[ -1  -8  25 -11   3  -6   4 -23  -6   3   4   3  -3  -5  -8   3 -18  29
  29 -11  23   6  13 -30   9   0 -13 -10   1  11   4  -1 -20  12 -10   9
   2 -15  42  -2  -4  15   5   3 -10 -16  -5  87  -4  -7  -4   6  -5   1
  30] => P
[-28  -2 -26  13  -3  -7 -21   9  -4  -2 -12   3   2 -10   1   1  12 -14
   1  -3  -2   8  -6 -21  -6   4 -10   8  32  -2   4  10 -10  -6  -4 -56
  -3  52   8 -11 -12  -2   5  -1  -4 -23 -15 -24 -16  -1  -1  -3   7  12
 -66] => S
[ -9   4  -8 -18   8  -2   7  -4   8   5  13 -42   7  11 -27  13   8  30
  11  -1 -10 -15  -9  -2 -10   0  -3  -7 -11  -4  10 -11   0   5 -10 -20
  13  -8  17 -32  12  16 -12  -1   2 -34  -4  61   2 -14 -10  -9   1  -1
   1] => H
[-13  -8 -18 -24   1 -17   5  -9   0  -2  16   2  -5  17 -37  16   5  32
  23   0  -8 -15 -28  -6 -14  -9  -9 -18   2  17  38  -1   3  10  10  13
   1  -8   9 -37  22  26 -29  10  11 -14  -6  87 -42 -38 -11 -15  -4 -16
  24] => J
[ -7   3  -5   2  -3   9   5   1  -2  -8   0 -23 -14  14  -5  -4  -6   7
 -19  -1  18 -11  -5  -3   2  -3   6 -12 -13   6  -5 -12   0   2 -18  30
   2  21  20   4   5  18   5  19  -3   1  -7   5  -8   9  -1  -3   8  -8
  10] => Q
[-34   7 -16   0  -9  17   8  -6   4  -5   0  10  -4  -4 -27  20  50   9
   4  18 -11   5  10 -29   0 -28  -5 -21  53   9  67 -14  30   0   8 -60
  16  56 -12 -37 -35  -2   3  11   0  11 -13 -63 -69   6   5 -24   1  -3
  16] => P
[  2   3  23   0  -5  -6   1  -7   2  -8  14 -20  31 -13   1   5  20  13
  -7   2 -31   6  17  -3  -6   4  11  -3  17   1  21 -10 -16 -14  15 -20
  12 -19  -2  -6  18  -7 -11  -6   7 -15  10   7 -24  -7   1   2  -3  12
 -14] => U
[-16  -1 -31   4 -11  -5   4  23  -2   3  -7  -6  -9  -5   4  -8  30 -17
  -9   1 -20   1  -7 -26  -9  -3   0 -10  48  -3  16  -6  -5  -8  21 -28
   0  41 -22 -13  11  -2 -12  10   3  19 -18 -28 -31  -9  -4  -7   3  -4
 -27] => W
[ -5   7 -24  -4   0  -2   3   8  -8 -17  11   1  -8 -13  -2  -2   7  -7
 -13   3  -8   6   6  -6  -2   5 -14   5  39  -4  15  -3   0 -24 -10  -4
  -2  27  15  -3 -20  -1  -6  -6  12 -12   9  -1 -25  -7 -19  -5  -2 -13
 -28] => K
[  2   6 -18 -13  -2  -1   7   7   3  -4  11 -11 -17 -11 -14 -20 -11  -6
 -18   8  -1  -2  -1   3   1  -1 -10  -4  12  10  14 -11 -40   4  -9  12
   2  -6  15  -1   0  23 -12 -10   4  22  12 -34  -4 -17 -11  -6  -3   0
  29] => L
[ 56  -8 -11   5 -11  -5 -14  15 -12  21 -16  -4 -21   4  29  21  22 -48
   1  -3  -5   5   2  15 -12  -3   1   3  -6  19  24  21 -16 -40  41  48
  -7  18 -52  40 -14 -23 -14   7  12  20 -15  37  -6 -23  -5   7   2  -5
  -1] => W
[ 42   5 -24  -4  -6 -10   1  18   1   4  -2   3  -6   5 -19 -10  17 -11
   8  -1 -35   8  -4  12  -7  -4  -5  -4  -6  11  17 -12 -26  -6  11  -5
  -1  18   6  -9  18   8 -25  10   9  -2  -6  14   6 -15  -3 -20   7  -8
  -2] => Z
[ 15  -1   6   5  -9   5  -2  -2   1   3  -5   7 -15  -1  27   5   2 -28
  -1  -8  22  13   9   4   3  11   5   3 -17   0  -4   4 -28 -28  -2   5
   2  -2  -2  41 -18  -1  20   9   4  14   1 -29   2   7  21   7   3   8
   6] => W
[ -3   2 -35 -10   2 -11   0   2 -16 -13  -9  -8 -20   5 -27  -6 -22  -4
   0  -5   9   3  -4  -5 -10  -3 -16  -6  13   1  13  -4   0 -11 -44   1
  -4  59  36  -9 -37  18  -5  -1   5 -16 -12  53  -9 -20   1 -18   5 -16
   1] => D
[  5   6 -25   0  -6 -15   3  17  -2  -8   4  -7   0 -12  -5 -16   7  -2
  -2  -8 -14   9  -7  -3  -7   5 -13   0  -4   3   3 -11 -52 -11   3 -33
   5  10  24  -3  17  19 -13  -4   2 -15  -1 -21   5 -16   5 -10   1   1
 -33] => F
[  8 -14   9 -22  14  -4   6 -10  -5 -10   7 -24  -1  10 -12  25 -25  17
   6   1  -9 -25   2   6 -12  -7   2  -7   0  -5  20 -12  30  -3 -23  43
 -12  -8  23  -3  -7   8 -14  -8  -1 -21   2  87   6 -28 -12  10  16 -20
  23] => V
[-18  -8 -13 -16   6   7  17   7 -11  -8   5 -14  -3  -6 -14  27  18  11
 -14   5  -6 -32 -26  -5   1  -1  -1  -6   9   2  -1   4  63   8  -6  19
  -6   5  -8 -35   7  11 -23   9   0 -25   2  66   6 -21 -16 -10  11 -16
 -14] => X

[  1 -15   3  -3   1 -25  -8 -12  18   0 -12 -42 -23 -24 -25  -7 -10  -2
   5  -3 -39 -10  -2  -6 -13  17  -3  -5 -19 -11 -22   6  -8   5 -76 -11
  -9  -2 -13  13 -38  -4  35  -7  24   5  -2 -11 -10  21  28 -30  25  15
 -61] => (21)
[ -3   2 -16 -41  46  25   4   5  25  -7 -14 -81  17   2  44   5 -13  12
  10  -4 -25   5  10  -1  13   8  -7 -20 -39  -4  12  -9   9  18 -44  30
  -6   0   3  27 -19  -5  32  -4  65  -4  -4   1   6  22  -7 -53   1  -2
 -29] => (21)
[ -7   7 -20   9   4 -49  15  10  14   1  10 -46  -1  16 -12 -12 -23   5
   4  -6 -23   1   6  -7  -4  19   1 -14 -37  -1  -4   3  33  -1 -16 -17
   8 -37  -2  35  15  18 -17  -1  27  -2   4 -58 -15   6  25  -9  14   0
 -43] => (20)
[ -31  -12  -20   -7   19  -57   15   16   13  -10  -20  -27   67   -6
  -33  -32  -57    0   -5    2  -42   -7    4   -4   52    8    7   16
  -46  -11   19    6   25   23  -64  -23   12   21  -17   55  -29    6
  -37   10  110   -3  -10 -110  -12    9   18   -4   18   -6  -58] => (20)
[-37  15 -23 -18  48  53  13 -21  15  -1 -12 -78  13  -9  53  22  12  12
   9  10 -23   2  10  -2  23 -11  -1  -7 -20   0  15  -1  19   6 -10  47
 -16 -22  10  29  20  -2  26 -21   3   4   2  70  17  18  18 -26   4  -3
 -34] => (21)
[ -6  28   7  -6  17  19   0  13 -16   4  -2   3  17 -11  18  -9   1  -2
   9   1 -10  -1   8 -12  -4 -24   2   7   5   2   4  -2 -16  -3 -11 -14
   5 -28 -21  18 -30  -4  48 -13  18   9  -4  -7 -10  12  12  10   9  -2
   5] => (20)
[ 12  15 -11   7   0 -33  -7   7  19   3  -7 -11 -12   4  -2  -2 -15   9
 -13   8 -17   1   0   1 -11   1  -3   9   0  -1  17 -10   7   0 -15  12
   8  22   6  48  -7  26 -34   3  68  -6  -5 -16  -8  10  -8  -3   5   0
 -16] => (21)
[-21   5  -3  27  -1  -8  14  -5  10  -3  -6  -8   2  -6 -23  -3  -9   8
  -4  -2 -23  -5   1  -5  -3  15  -1  12 -13  -2  13   9  22   4 -10 -13
   0  -1  -2  14   1  13 -21   0  52  -3   2 -46  -8   7   1  -3   6  -1
 -32] => (20)
[ 25 -16 -16 -24  -1 -40  -1   5  22   0 -10 -45   1  -2 -15  -7 -27  -5
   4   9  -3  -8  -2  -2  14  19  -2 -10 -23  -4 -21  -3  11   3 -24   6
   2  23   6  16   7  -5  -4   9  36  -2   0 -41  -3  -4   0 -23   7   3
 -32] => (21)
[ -5 -12  -3   5  -2 -16  -3 -11  12  -3 -11  -9 -12 -17 -24 -14 -10   4
 -15   2 -31  -7   4   0   0   8   1   6  -6  -3  -5   0  -5   2 -82  -7
  -6  26  -4  23 -27   8  -7  -3  22  -1   1 -23 -10  16   9 -17  13  -3
 -38] => (21)
[-15   3 -27   7  28  24  21  21   5 -11 -10 -40  35   8  14 -12 -37  19
  24   5 -40  -5   5  -6  17  26   6  14 -39  -5  17  -4  22  24 -98  13
   2  -8 -12  56 -28   0   6  -3 104  -4  -5 -55   0   0  12 -25  25   3
 -56] => (20)
[  5   6   5   6   2  -8  11   4   6   2   4 -36  -2   2 -11 -11 -14   9
  19  -8 -19  -9  -1  -9 -18   6   6 -12 -24  -2  -7   4   4  -1  -4 -25
   3 -47 -12  20  -3   1  44  -3  21   5  -4 -24 -11   1  29  -6  16  -6
 -38] => (21)
[ 27  -8  19 -14  -8 -69  -7 -12  40   3  -7 -30 -37 -25 -28  -4  -3 -13
  -7 -11 -10 -13 -10  -3 -20   5   4 -10 -10  -5 -26  10   3  -7  21  -9
  -3   7   5  -2   2   7  16   4  19  -2   0  -7 -23  11   9 -23   0   1
 -21] => (21)
[ 12  12 -10  28  -3 -40   2   1  11   1  -2 -15 -20   7   8  14 -12  11
   7   2 -12  -1   4  -6 -17  10   4  11   2   4  23   2  15   1  -2  22
   4 -13  -1  47  12  21 -25   5  57  -2   7  11 -11   0   1   3  13   3
 -25] => (20)
[-26   8 -14   3   9  23   4 -12   0   4 -10 -25  -9 -10  -9 -10   1   1
   3   6 -39  -6  17   2   4   0   3   7  -8  -2 -30   3   8  -4 -60  -2
  -8  -6   3  34  -1  15  13 -21  -5   4 -10   7  -8  18  30  -6  14  -4
 -41] => (21)
[  8  10 -23  12  -2  67   3  15 -11  -2  -3   8  -7   6  15  -9  -6   7
  28  13   2  -6   1   1  -1  20   6  15  -2  -3 -10 -15   3   5 -79  20
  -1   8   6  23   7  -9  21 -11  11   4  -1  38   1 -10  -1 -10  12  15
   3] => (20)
[ -9   3 -16   2  15 -24  14   9 -12  -3  -2 -28  14   0  15  10 -11   5
  15   3 -11   3   6  -9  12  -3   8  -1 -13  -1   0   3  13   6 -36  16
   3 -30  -8  53  22   3   1 -11   8   2  -3   2  10   2  15  -5  22   4
 -28] => (20)
[ 14 -13 -13 -20  -7 -83   2  11   7  -3   2 -13  -8  15 -31 -20 -25 -12
 -11  -3 -12  -1   7   2   2  17  -3 -21 -30   0 -37  -6   6 -10 -51 -31
  12  -9  -3  24  -8  20  -7   1  -7  -1  -6 -78 -29  17  15  -7  17  -3
 -25] => (21)
[-28   2  -6  22  10  44   7  -5  -6  -1  -9  -4  23   0   1  -3 -13  12
   1   7 -25   0   8  -1   7   7  -2  23   3  -3  31   2   5  14 -65  11
  -3  22   0  33 -26  -1 -21  -3  51  -3  -2 -20   7   4   3   0  10   1
 -26] => (20)
[-15  14 -24   9  17 -12  10  17   4  -2   1 -15  14  10   5  -5 -25   6
 -10   7 -29   6  10  -1   8   7   1  10 -14   0  19  -2  11   7 -52   6
  11   3   1  56 -16  21 -31  -1  67  -4  -1 -50 -13   3   1   0  14   0
 -23] => (20)
[ -1  21  -6   2  11  -2  18  24  -3   3  -4  12  -2  -6  20 -11 -12   4
  12   7 -19   8  -9  -3  -5  11   7   1 -21   3 -20 -10  32  -1 -24 -13
   4 -21  -9  34  -3  12  36 -16  39  14  -4 -33 -28   4   0 -20   2  -3
  -4] => (20)
[ 12   3  -7  22  -3 -30   1  28 -16  -1   6   5   2  11 -11  -8 -25   5
  17   6 -15   1   8  -4 -13  14   5   5  -6   4  -1  -1   7   4 -56 -17
  13 -25 -19  34 -25  10   1   0  41  -3  -4 -43  -9  -5  10   7  28  -1
 -24] => (20)
[ -8 -20  -3  12   3 -66  -2   4  -3 -10  -3  18  11 -11 -16  18  -3   4
 -18 -13 -22  10  14   1  16   1   0   3   1  -1   6   7 -12  14 -78   4
   6   8 -15  20 -38  14 -44   2  15  -9  -1 -44  11   6  -6  10  22 -11
 -18] => (21)
[ 23  11  -1 -21  17 -14 -10   3  12   3   2 -50  -8   2  13   4  -9   5
  11  -1 -11   4   4  -4 -16  -9   3  -5  -5  -3   9   0 -12  -2   4  14
   1 -10  -1  37 -13   4  30   2  41   4  -1  20  -6   8   4 -11  11  -4
 -16] => (20)
[  5   7 -19  17   1   5  10  14  -1  -1   3  12  -3   2  11   2 -12   9
   9  10   0   2  -3   0  -5  17   5  11  -6   1  -1  -7  16   3 -41  12
   3  -1  -2  31   7   7 -19  -6  32  -1  -1  -2 -11  -3 -11  -4   4   3
  -1] => (20)
[-15  -8   0  -6   6 -20   4   4 -11  -3  -7   6  12 -21 -12 -11  -9  -8
  -3  -1 -35  -5  13   0  11   1   3   6 -13  -2 -12   5 -10   4 -84 -27
   5  -6 -17  21 -36   3  15 -11   3   0 -10 -47  -7  15  14  -4  16  -3
 -27] => (21)
[-35   7 -20  20  10  41  20  -7   2  -6  -9  -1   0  -6  13   9   4  21
   7   3 -23  -4   1   1  15  17   3  12 -13   0   3  -2  26   9 -55  15
  -9  -2   3  16  13   5  -9 -19  20  -1   8   8   2   2   9  -7   6   4
 -29] => (20)
[-35  12   6   2   8  57   8 -17   6   1 -17  -3  22 -21  -9 -17  -5  -2
   1   9 -26 -15   0   0  22 -18  -2  22  -3  -2  21   7   1   7  -1 -13
  -9  24  -2  14  -9 -12  14  -9  47   4   2 -26  -6  12  15  -1  -7  -7
 -24] => (21)
[ 17  20  -2  14  -2  63   2  12 -16   3  11   6 -28   5  36   9  19  14
  33   6  12   0  15  -1 -33  13   5  -3  13   3 -35 -12  -2  -3 -31  21
 -10 -26  -2  -3   2  -7  51  -8 -36   8  -1  95   7  -8  -7 -11   9   5
  13] => (20)
[ -7  -1   7   9   3 -33  -4   3  -1  -3   1 -13   2  -4   6  20  -5   2
   4 -12 -13   4   2  -4  -7   6   1  -1 -13  -3   5   4   2   7  -7  -7
   3 -30 -16   1 -22   5  15   4  20  -2  -2 -15   6   2  14   0  13  -3
 -12] => (21)
